How the states are linked:
* | e q t x s r
JF | LC ZC SR RM NT PQ
QG | BZ RM MG ZR BS LC
HL | DM MR RN RQ ZP QN
QP | GR PF RT ZT GD PH
JQ | GF GT DN TL PP HG
ZP | HL CZ BC TQ LQ BN
RC | MZ ML BB BQ DP QG
MF | SR QD SF DC ZC JL
BZ | ML CF DL BB QG JB
TT | HD TC ZJ DH NM JD
BC | RN TL BN LQ MR GF
CD | HT CP NQ JL MJ ZL
ZJ | JN QL JD NM MB MS
CJ | ZC JL QD SR PQ HT
BS | QG JB CF ML DJ JF
GM | HZ ZT TZ CD NQ GR
JD | ZN QJ MS MB TD DG
ZQ | CL LQ HL CG RQ RN
DC | NT PQ ZC LC GP JJ
BQ | GT TH DP DN HG ZR
HZ | MJ ZL CP HT GM QH
RZ | GD PH PF GR TP TR
BM | DN DP MZ JR GT TH
ZC | MF PN JJ GP CJ MD
MJ | CD TZ LG MD HZ ZT
RQ | ZQ LM ZP DS TQ BC
TD | JD GL FL TC QL HM
DN | SD RC HG PP BM SJ
RT | TP TR PH GD FD TT
CP | LG QP QH GM TZ RZ
MG | DL NT LC BS CF GP
DP | RC BZ ZR HG SJ BS
HM | DG CL CG QJ CM RQ
NT | JF CJ MF JB DC SF
ZR | BB DL BS SJ ML CF
FD | RT HD DH RZ PF NM
MR | BC LZ TM LM CZ JQ
MS | JG CM DG TD FL GZ
GD | QP FJ FD QH RZ DH
JL | PN GM MJ JJ MD LG
SJ | DP QG ML MZ TH DJ
JG | QL HM GL JD MS DQ
TQ | RQ RN LQ CL DM MR
DM | TQ BC LM ZQ HL CZ
TM | BN JR JQ CZ TL DN
QJ | FL GZ CM JG GL DS
GP | DC SF CJ JF SR QD
DJ | BS LC RM BZ DL NT
HT | MD LG GM PN CD TZ
QN | CZ JQ LZ BC BN JR
NQ | GM QH ZL MJ LG QP
JN | BL TD ZN TT ZJ JG
MB | ZJ JG TD BL TC FL
SD | JR MZ BQ JQ DN DP
DH | PH JN NM PF TR MB
NM | TT ZN MB TR BL TD
ZT | ZL TP GD CP QH FD
DG | GL DS GZ FL HM ZQ
HD | TR MB JN PH TT ZN
DQ | CM RQ CL DG GZ DM
JJ | SF CD MD CJ QD HZ
FJ | PF NM HD RT PH JN
HG | BQ BB SJ BM MZ ML
QL | TD DG QJ ZN JG CM
GT | BM SJ RC SD BQ BB
MZ | HG ZR TH GT RC BZ
LM | LQ BN CZ HL RN TL
JR | PP HG GT GF SD RC
LQ | ZP QN MR DM LM TM
GF | LZ BM SD TM JQ BQ
CF | MG DC JF DJ RM SR
FL | MS DQ HM QL QJ CG
BB | TH DJ QG DP ZR MG
ML | ZR MG DJ TH BZ RM
LZ | TL DN JR BN GF GT
RM | CF GP NT DL JB MF
GZ | DQ TQ ZQ HM CG HL
LG | NQ GR ZT HZ CP GD
DL | DJ JF JB QG MG DC
DS | CG HL TQ DQ CL LQ
QD | JJ MJ HT PQ PN GM
CG | GZ DM RQ CM DS ZP
TZ | CP GD GR NQ ZL TP
TP | RZ DH FJ QP RT HD
QH | ZT RT RZ TZ GR PF
BL | NM JD TC HD JN QL
CM | HM ZQ DS GL DQ TQ
MD | JL NQ HZ QD HT CP
TL | TM SD PP QN LZ BM
BN | QN PP GF MR TM SD
TR | DH ZJ BL FJ HD TC
SF | PQ HT JL ZC JJ MJ
RN | LM TM QN ZP BC LZ
PP | JQ BQ BM LZ JR MZ
GL | QJ CG DQ MS DG CL
ZL | TZ RZ QP LG ZT RT
ZN | TC FL JG ZJ JD GL
PH | FJ BL TT FD DH ZJ
TC | MB MS QL JN ZN QJ
CZ | MR GF TL RN QN PP
CL | DS ZP DM GZ ZQ LM
SR | GP JJ PQ NT MF PN
PF | FD TT TR TP FJ BL
GR | QH FD TP ZL QP FJ
TH | SJ BS BZ RC BB DL
PQ | CJ MD PN MF SF CD
JB | RM SR DC MG LC ZC
PN | QD HZ CD SF JL NQ
LC | JB MF GP CF JF CJ

The rows follow the links: the fewer symbols apart two states are, the more alike their rows tend to be.

Each row is also shifted at random along 4 hidden directions that mean nothing.

The rows of 90 states, shuffled:
Each row stands for one state.
v1: [-659 -253   23   79 -135  306  184  350  -37  -57 -160   99  244  104  479 -138   91  -78  376  427  157  -88 -136 -142   27  -89  123  394  136   83 -311 -165  225 -147    4 -256]
v2: [ 342 -149 -248  320 -111  144   33  194 -168 -222 -242   60  -34  249  117  -95  212  -99  216   67  406  169   89  316   19  170  371 -176  189  103  -38  411   -7  -50 -213 -253]
v3: [-477   23  -39  297  244  301 -183 -157 -119   94 -129 -212  113  -21 -261   82 -228  208 -122  179  478 -129 -130  568  -39 -195 -312  357   -7 -186 -129  462   48  231  300  -44]
v4: [ 356 -107  127   24  241  -57 -195  -85  -37  269  146 -251  -62 -295 -335 -164 -431   -8  -90 -160  123 -270 -302  682  189   42 -216  450 -230  -69 -151  405  105  -50   60  203]
v5: [  91 -131   16 -288 -164 -143  -52  398  159  -32    9  -49   33  -28  491 -146  -68  -44  229   71 -279   76 -149 -498  -51 -136   -9  413  -20  -11 -177 -464  217 -101  -48   27]
v6: [ -98 -283 -228  163 -170  286  104  261 -115 -175 -258  192  147  206  421 -145  131 -225  275  302  136  -40  -49 -121    9   20  188  206   88  141 -222  -41  271 -133   24 -331]
v7: [-270  210 -499   53  -77 -230 -275   29  -38 -291 -196  -70 -241  224  -34   91  129  -27 -200 -307  -44  479  200 -168 -179  -36   74 -379   18  -49  321  131  -96  223  -37  -38]
v8: [ 429 -129  158  -52   50   58   20  121   16  157   77  -93   87 -174   57 -159 -185  -36  124   90   14 -187 -227  178  127  -34  -83  421  -84    3 -201   -1  126 -123    3   52]
v9: [ 186 -267  251 -265 -108   58  320  -38   72  140  163  321  138 -143  235 -137   15 -284  151  139 -447 -425 -108 -392  162  149   39  141 -138  212 -187 -527  222 -343    9   -3]
v10: [ 174  299    8   21  199   29 -138  -97  -27  149   60 -240   51 -176 -321   77 -151  160 -223  -30   75   81  -96  196   -9 -265 -333  183  -84 -173  139  136 -139  204  165  109]
v11: [-1050  -228   -68   318    -4   379  -102   279   -33  -142  -325  -129   191   286   386    34   -40   248   291   481   594     4   -46   169  -188  -206   -16   453   257  -141  -375   205   202   168   174  -272]
v12: [ 262   71   50 -250  -54 -353  105 -135   31   76  240  136 -202 -183 -212  -98   52 -250 -120 -411 -458    0   51 -102  180  265  162 -394 -176  166  247 -132 -133 -219 -249  195]
v13: [ -67 -166 -579  113   -3 -120 -350  186 -158 -139 -216 -115 -200   30    7 -287 -200 -347  -71 -293   -6  122 -207  297   81   44    8  282 -231   47    2  382  285  -45    5  -80]
v14: [-816   77 -229  335   26  179   56 -136 -227 -121 -148   97  -10  137 -241   36  206  -76  -82  -10  316  102  148  354   45  130  162 -374   83   72  170  430 -147   42  -42 -188]
v15: [ 768   -8  -13  188  137  231 -169   55  -36   31 -131 -218  120   28   -1   50 -179  220   17  233  388  -24 -118  288  -99 -244 -236  415   50 -176 -188  235   82  197  229  -56]
v16: [-131  152 -253  295   18  145  -26 -130 -154 -173 -193   29  -37  204 -191  132  198   47 -128   -9  315  213  198  210  -75   20   94 -377  134  -10  200  351 -166  171   13 -162]
v17: [-279   92  425  139   73  249  281 -287   43   63   78  122  171   87 -135  288  197  336   26  287  291 -156  243   63  -85   26   29 -348  271  -47  -22    1 -255  103   40  -34]
v18: [ 872 -211 -496  428   50  118 -273   57 -269 -168 -297  -94 -153  168 -151 -181 -101 -208  -13 -130  483   68  -85  766   85  163  158   81  -40   51  -46  797  164   21  -25 -203]
v19: [ 440   33 -208  -94  -60 -359  -99   12  -32  -46   88  -13 -280  -67 -174 -164    2 -243  -97 -464 -229  174   24  121  138  240  204 -296 -145  106  232  154  -82 -123 -271  114]
v20: [ 157  148 -225   25 -237   62  193  195  -41 -269 -163  202   60  247  305   50  447  -83  115  115  -79  357  227 -529 -100  -32  269 -404  204  113  194 -269 -130    1 -140 -227]
v21: [-481 -253  286  121   36  330  206   98  -44  147   14   46  244  -76  144 -119  -58    9  276  367  255 -350 -183  266  118   16   10  407   61   50 -354   43  152 -162   33 -101]
v22: [ 923  169  285 -178  -69   10  381 -273   64   57  193  316  100  -48  -65  174  296  -16  -69   57 -335 -110  218 -463   19   98   68 -504   46  119  194 -460 -224  -94  -41   29]
v23: [  97  153  500  118  121  240  287 -281   46  151  142   51  181  -11 -210  276  157  376   13  287  296 -163  185  144  -45    4  -22 -279  232  -67   -5   19 -308  103   34   27]
v24: [ -39   78   25  121  -18   93  241 -151 -124   -6   41  183   17  -14 -205   -4  222 -130  -22  -28   32  -27  118  141  130  181  195 -393   40  150  166  124 -175 -109 -145  -79]
v25: [ 354 -192 -128 -112 -177   55  103  272   -5  -81  -89  170   96   39  421 -189   66 -268  207  141 -250  -40 -110 -401   47  -18   96  244  -48  139 -140 -356  253 -192  -13 -141]
v26: [1333   -2  -33   89   75  146 -175  172    9    9 -119 -226  106   26  116   20 -154  199   58  212  260   60 -128   95 -120 -269 -198  432   66 -165 -167   88   92  171  170  -34]
v27: [  81   46 -345   84    5   34 -363  279   21 -166 -275 -273    1  161  243   29 -141  167   -6   95  205  300  -75 -107 -245 -352 -203  409   50 -214  -73   63  158  282  196  -84]
v28: [  63 -248  -56 -444 -119 -456  -82  -80  130   23  190  200 -246 -137  114 -186 -176 -406  -72 -425 -747 -206  -76 -430  106  270   53  -27 -340  168  -10 -417  272 -291  -75  202]
v29: [ 491  216 -237   52  -85  -64  -72   23   15 -233 -150    2  -72  247   59  185  224  121  -92  -48   55  372  246 -286 -209  -92   68 -383  159  -69  228  -43 -163  214  -15  -84]
v30: [-433  118   73   64  -78   69  103  -66   69 -158  -73  105   50  241  123  250  260  231   33  154  119  144  284 -309 -206  -34  110 -387  258  -47   74 -154 -168  156    8  -86]
v31: [  27  127  -10   36  -78   69  221 -129  -55  -76   -2  212   40   83  -51   92  294  -77  -32   22  -75   67  191 -201   12   87  155 -437   90  116  197 -104 -160  -27  -70  -96]
v32: [-330   91   18   45   51  210  -52   45   30    0 -108  -98  167   51  130  119  -42  195   -6  277  132   33  -42 -163 -158 -300 -248  281   69 -134  -82 -125   47  183  241  -69]
v33: [  68 -208   -5   75  106  117   30 -102 -137  171   51   49   23 -196 -182 -217 -205 -277  -17  -29   -3 -340 -241  438  252  146  -56  276 -215  117 -133  238  189 -201   43   -7]
v34: [ 839  -91  263 -327   -7 -188  -26  117  192  175  197  -89   16 -207  171  -88 -228   39   73  -14 -327 -154 -178 -259   25  -80 -157  387 -124  -47 -170 -388  128 -106   11  211]
v35: [  66  -71 -100   28  126  -58 -339   73   36   43  -68 -270  -68  -37  -34  -33 -330  130  -62  -57  143    1 -168  259  -76 -144 -232  434  -94 -179 -141  218  161  150  148   86]
v36: [ 508 -251  -53  190 -165  158  172  144  -70 -174 -153  204   30  242  276  -63  218 -104  290  180  229  -21  109   32   17  198  361 -156  195  148 -157   91   75 -143 -162 -233]
v37: [-158 -235 -352    9  -14 -330 -311  -27  -68  -96  -42  -26 -351   30 -130 -194 -205 -283  -96 -494 -100   18  -48  349  100  318  162  -91 -212   82   33  394  168 -110 -148   77]
v38: [1485 -142 -493  114 -167   45 -132  347 -119 -249 -299   28  -34  197  336 -188   64 -261  132    9   29  240  -58 -116  -30  -40  154  170   -2   83  -31   70  228  -34  -27 -239]
v39: [-593  192   75 -180   47  -16  -37   -3  112   59   56  -91   87  -87   39  111  -64  137 -105   67 -198   53  -37 -362 -102 -260 -278  176  -33 -121   48 -340  -27  133  180   92]
v40: [-125 -171  204 -127  -80  104   46  219  172    5  -34   -8  159   66  450   27  -48  171  244  331   -3 -117  -57 -368 -142 -167  -65  378  124  -74 -309 -382  177    4  104  -30]
v41: [-357   23  -20    3  -60  -93  141  -83  -76  -19   70  158  -92  -20 -135  -65  154 -190  -24 -186 -104   25   90   68  136  234  221 -371  -29  142  166   75 -118 -142 -204    0]
v42: [ 345 -149 -128   59  -85  181   36  355  -72  -47 -145  -16  133   16  326 -202    9 -139  241  226   90   24 -176  -38   57 -115   49  406   23   58 -174  -60  191 -108  -16 -172]
v43: [-275 -224  106   57   54  195  132    4 -101  161   34   72  126 -145  -10 -193 -118 -195  113  133   43 -349 -215  299  212   88  -25  331 -109  103 -211  103  184 -218   28  -58]
v44: [ 503  131  -70  311   45  255  201 -143 -227  -41  -76  118   65   49 -279   27  256  -59  -41   82  305   46  114  368  121  117  166 -370  109  103  181  363 -216   -6  -87 -170]
v45: [-181  177 -601  488  -63  212 -212  180 -211 -425 -489  -93  -39  473   73  147  297  125  -15  100  610  575  245  165 -250 -150  170 -299  303 -106  193  513 -134  346   23 -351]
v46: [ 152  229 -399  165  -45  -87 -257   84  -38 -301 -241 -139 -151  289    2  168  157  163 -122 -120  229  506  221  -62 -244 -126   62 -317  163 -130  238  221 -158  310  -17  -91]
v47: [  69 -326  378  177 -346  532  709  246    3 -208 -166  533  390  397  740   74  616   41  648  782  288 -168  277 -506  -61  164  558 -278  538  250 -338 -450   10 -257 -194 -462]
v48: [ 725 -258 -111  -76 -119  -49   30   34  -17  -75  -39  180  -57   54  190 -136   -3 -250   96  -63 -210 -133  -27 -138   59  176  144    3  -82  150  -96 -102  222 -195  -45  -63]
v49: [ -14 -219   67   -5    7  144  123   40  -69  119   39   94   99 -136   54 -200 -105 -224  111  108  -59 -292 -214  142  180   78   -7  311 -125  121 -178   -5  200 -219   21  -46]
v50: [-1138    75   294  -174   -15  -144   101  -290   168     9   167   136   -46    41   -56   246    94   184   -89   -65  -185   -90   242  -317  -115   107    21  -432    77   -16    75  -280  -157    51     1   139]
v51: [-124   29  231  328  294  479   34 -285 -127  217  -22 -116  256  -97 -347  137 -168  259  -98  357  533 -328 -123  629   21 -164 -329  307   46 -145 -169  414  -23  175  325  -63]
v52: [-614  -24 -325  105   76  -20 -440  146    1  -98 -214 -301  -77   93   69    0 -266  131  -76  -40  221  179 -122  163 -182 -242 -240  417  -35 -213 -101  242  193  261  207  -16]
v53: [-583 -386   88   83 -112  109  180  -74  -36  -55  -38  285    7  153  175  -64   75 -160  209  100   59 -307   65   73   69  317  291 -133   67  184 -234   38  174 -226  -94 -131]
v54: [ 456 -378  353  251   80  416  361 -333 -148  166   60  323  195  -38 -143  -49   19 -138  150  295  278 -660  -39  536  239  349  160  -39   21  200 -298  270  126 -267   30 -152]
v55: [-143 -170   23 -127    7  -34   11   89  -11  140   87   16   16 -196   51 -220 -168 -226   65  -48 -213 -203 -236   51  179   51  -47  342 -205   87 -129  -83  201 -209   -2   54]
v56: [-256 -193 -331  182  -52 -139 -185   80 -126 -165 -143  -13 -250  137  -56 -163  -29 -193   31 -282  183  114   19  428   76  271  270 -150  -31   86   10  487   72  -68 -188  -65]
v57: [ 600 -198 -102   76 -169   -7   85  168  -38 -178 -115  153  -45  193  251  -94  172 -141  220   18   71   52   91  -44   18  193  341 -174  108  136  -73   35   61 -140 -193 -146]
v58: [  51  143  -84   29 -163   99  231   18  -28 -190  -99  238   76  199  177  109  395  -43   54  120  -59  208  249 -440  -84    7  205 -441  188   96  184 -257 -141   13  -68 -184]
v59: [ -12 -113  -91  418 -309  551  452  434 -169 -372 -395  298  299  500  623   35  673   29  551  654  580  276  260 -232 -103    2  558 -278  561  171 -135  -24  -93  -49 -213 -562]
v60: [ -21   77  239  201  -38  335  319 -175   -7 -100  -75  221  206  238   59  295  367  262   93  381  297  -28  299 -165 -146    0  130 -421  337   10   -1  -90 -215  108   47 -192]
v61: [ 606  167 -152   28  -81  -37  129   -6  -92 -104  -18  119  -39   35  -78  -20  257 -142  -47 -104  -89  200  123  -96   59   87  184 -391   33  106  255  -10 -174  -44 -161  -67]
v62: [-310 -221 -265  188  -62  222  -27  247 -153  -87 -225   17   79   72  225 -216   -6 -219  192  170  189  -19 -168  177   78  -27   82  354   -7   88 -173  184  241 -101   27 -229]
v63: [-1018  -212   146   -43   196  -130  -221  -128    35   248   166  -205  -107  -248  -264  -151  -457   -16   -82  -201    33  -343  -266   569   153   106  -201   420  -250   -60  -206   313   181   -87    65   233]
v64: [ 158 -362  205  105  -74  193  279 -127  -51   10   15  315   88   82  118  -57   91 -142  208  180   81 -392   43  111  121  308  254 -126   69  192 -240   13  143 -250  -62 -132]
v65: [ 253 -224  433  179  156  407  287  -88  -99  314  116   55  284 -225 -132 -129 -124   -7  189  367  305 -532 -236  569  251   66  -65  401   -5   67 -323  208   90 -205   57  -56]
v66: [-978  -14  402  294  145  392  345 -533 -102  112   73  269  176   66 -353  270  183  185  -57  278  373 -404  225  374   40  210   65 -459  186   65  -31  242 -216   16   96 -100]
v67: [ 717 -165  337   92  -67  197  433  -97  -48   64   94  296  120   15   19  -17  252  -81  233  201  114 -271  107  133  164  289  328 -295  155  203  -97   -1  -96 -256 -207 -110]
v68: [ 468  151  712 -207  220  193  339 -451  112  455  392  102  297 -390 -325  178 -108  201 -156  246 -214 -543  -81  -65  117 -101 -390  117  -95  -41  -54 -380 -130  -46  246  227]
v69: [-689   63 -283  111  -58  -85  -17    5 -131 -139  -77   55 -149   63 -124  -67  150 -190  -55 -224    9  216   96  138   74  163  210 -351  -14  107  221  240 -101  -36 -178  -68]
v70: [-422  158   15  -36  161   22 -150 -128   26  124   50 -180   49 -129 -197   83 -199  131 -206   -2   -9  -31 -101   63  -52 -231 -346  241 -108 -156   38   13   -9  174  225  103]
v71: [ 289  -23  -19  401   17  302  229  -50 -250  -37 -103  115   69   81 -206  -50  233  -83  112  133  473  -12   88  576  158  202  285 -283  167  134   43  510 -173  -87 -180 -214]
v72: [1257 -111 -426  104  122 -119 -308  -48 -197   31  -59 -128 -212 -148 -321 -268 -297 -349 -197 -387  -20  -45 -244  585  205  129  -69  226 -337   57   58  517  192  -71   20   46]
v73: [-502 -298 -278  -91  -73 -190 -165  -11  -31  -75  -48  107 -192   18   77 -195 -153 -344  -24 -282 -261 -128  -84    8   88  221   87   67 -223  135  -67   44  302 -177  -24    1]
v74: [-175 -337  154 -180  -64 -172  104 -197   54   72  151  262 -117  -65   25 -110  -93 -265   25 -180 -349 -399   -7  -57  143  366  158 -124 -171  191 -129 -144  197 -292  -74   96]
v75: [-468   60 -302 -118   66 -236 -470  111   72  -58 -104 -299 -152    4   34    3 -310   74 -186 -214 -103  207 -127  -96 -166 -252 -309  370 -162 -206   17   18  169  226  203  128]
v76: [1077 -254  267   -1 -117  116  333  -54   12   15   70  300   92   56  160  -46  164 -114  228  157  -32 -287   69  -56  108  282  284 -186   97  207 -170 -135   55 -262 -136  -92]
v77: [  87 -299 -310  325 -122  378   63  246 -184 -224 -351  157  138  276  353 -143  154 -185  273  337  354  -18  -35  115    7   20  212  180  144  127 -228  204  263  -69   35 -390]
v78: [-506 -116  225 -106  175  -39 -152 -191   99  212  135 -127  -13 -173 -136   34 -368  128 -100  -33  -40 -329 -148  197   -1  -37 -290  342 -149 -116 -191   29  143   44  209  192]
v79: [ 786  230 -404  212 -128  104  -21  142 -115 -326 -292   36    3  321  117  119  353   29  -15   68  203  479  234 -239 -178 -139  162 -364  222  -17  247   72 -162  200  -43 -247]
v80: [ 140  252 -667   10 -157 -293 -295  218  -57 -367 -250  -79 -263  243   86   12  192 -134 -177 -350 -144  660  179 -345 -172 -101  120 -362    3  -32  402   42  -87  194  -92  -87]
v81: [ 294  141 -130 -321  143 -407 -439  -90  144  126  153 -292 -212 -240 -210   -5 -436   30 -347 -412 -419   60 -180 -111  -63 -178 -427  310 -349 -196  110 -118  105  145  195  342]
v82: [-308  178   19  -91  -40 -185  -58  -88  122  -97   22  -25 -102  118  -15  208  104  205 -103 -111  -60  215  223 -281 -190  -27   21 -341  109  -91  156 -136 -176  168  -22   85]
v83: [-169   78 -210   21 -109 -125   57   56  -87 -123  -40   94 -117   58  -38  -67  204 -195  -13 -192  -89  214  111  -47   58  145  238 -358    9  125  221   69 -117  -80 -216  -55]
v84: [ 316 -189  221   48 -129  333  240  378   54  -21 -112   50  314  107  540  -50  116  117  427  562  211  -82  -98 -251  -57 -176   72  423  235    4 -373 -295  144  -81   16 -206]
v85: [ -96 -115  -13   57  217  -96 -337  -56  -15  174   53 -308 -114 -189 -281 -108 -454   60 -117 -178  185 -166 -266  636   77   -8 -241  465 -209 -138 -154  448  139   50  107  185]
v86: [ 191 -114  -63   74 -201   54  211  208  -43 -184  -94  199   11  206  275  -75  309 -117  263   98   78  125  142 -144   18  161  389 -276  193  152  -12  -48  -36 -145 -247 -181]
v87: [ 538 -113  198 -239  -86  -42    3  237  212   42   39  -43   98  -13  421   -8  -86  124  193  198 -172  -46  -90 -468 -108 -177  -98  376   50  -84 -242 -482  157  -17   69   55]
v88: [-400  214  502 -293   32   49  288 -148  189  238  272   77  223 -203   20  165   58  201  -36  228 -322 -184   14 -498  -31 -184 -239   18   21  -51   17 -617 -149   -8  112  155]
v89: [  -3 -243  341  101   -7  414  347  110  -39  155   12  134  323  -73  221 -113   34  -11  329  492  212 -374 -167  120  139   -9   44  384  106  103 -349 -103  142 -207   28 -160]
v90: [ 584  -38  124 -230 -114 -281  177  -40   58   34  211  179 -137  -94  -21 -108  106 -217   26 -259 -380  -46   65 -174  148  284  231 -339  -77  176  118 -205  -76 -260 -269  128]

Some states, each with its row:
HM v42
JQ v51
CJ v45
MS v33
CF v23
QP v86
GL v43
RQ v4
PQ v7
BM v39
DG v55
DC v30
TP v47
CM v1
TL v75
MR v26
DM v34
RN v11
HT v14
RT v56
BL v48
ZN v72
NM v54
CG v21
QH v19

Row, symbols taken left to right, then the row they reach:
v6 x x x: v74
v87 x r s s s: v27
v63 r t e x x: v40
v61 q s x t q r: v18
v60 x e e: v17
v82 t e s t r: v20
v57 t s q: v73
v22 s t q: v41
v69 x r s e: v59
v15 q r e x: v68
v66 s t e: v79
v16 s t e: v58
v44 x r s s: v71
v36 q r x: v38
v89 s q e r: v35
v88 q r r s: v29
v64 x r s s s: v77
v50 x s s x q: v46
v32 q x e: v70
v9 t x t r: v5
v8 x r x: v84
v52 x r e: v3

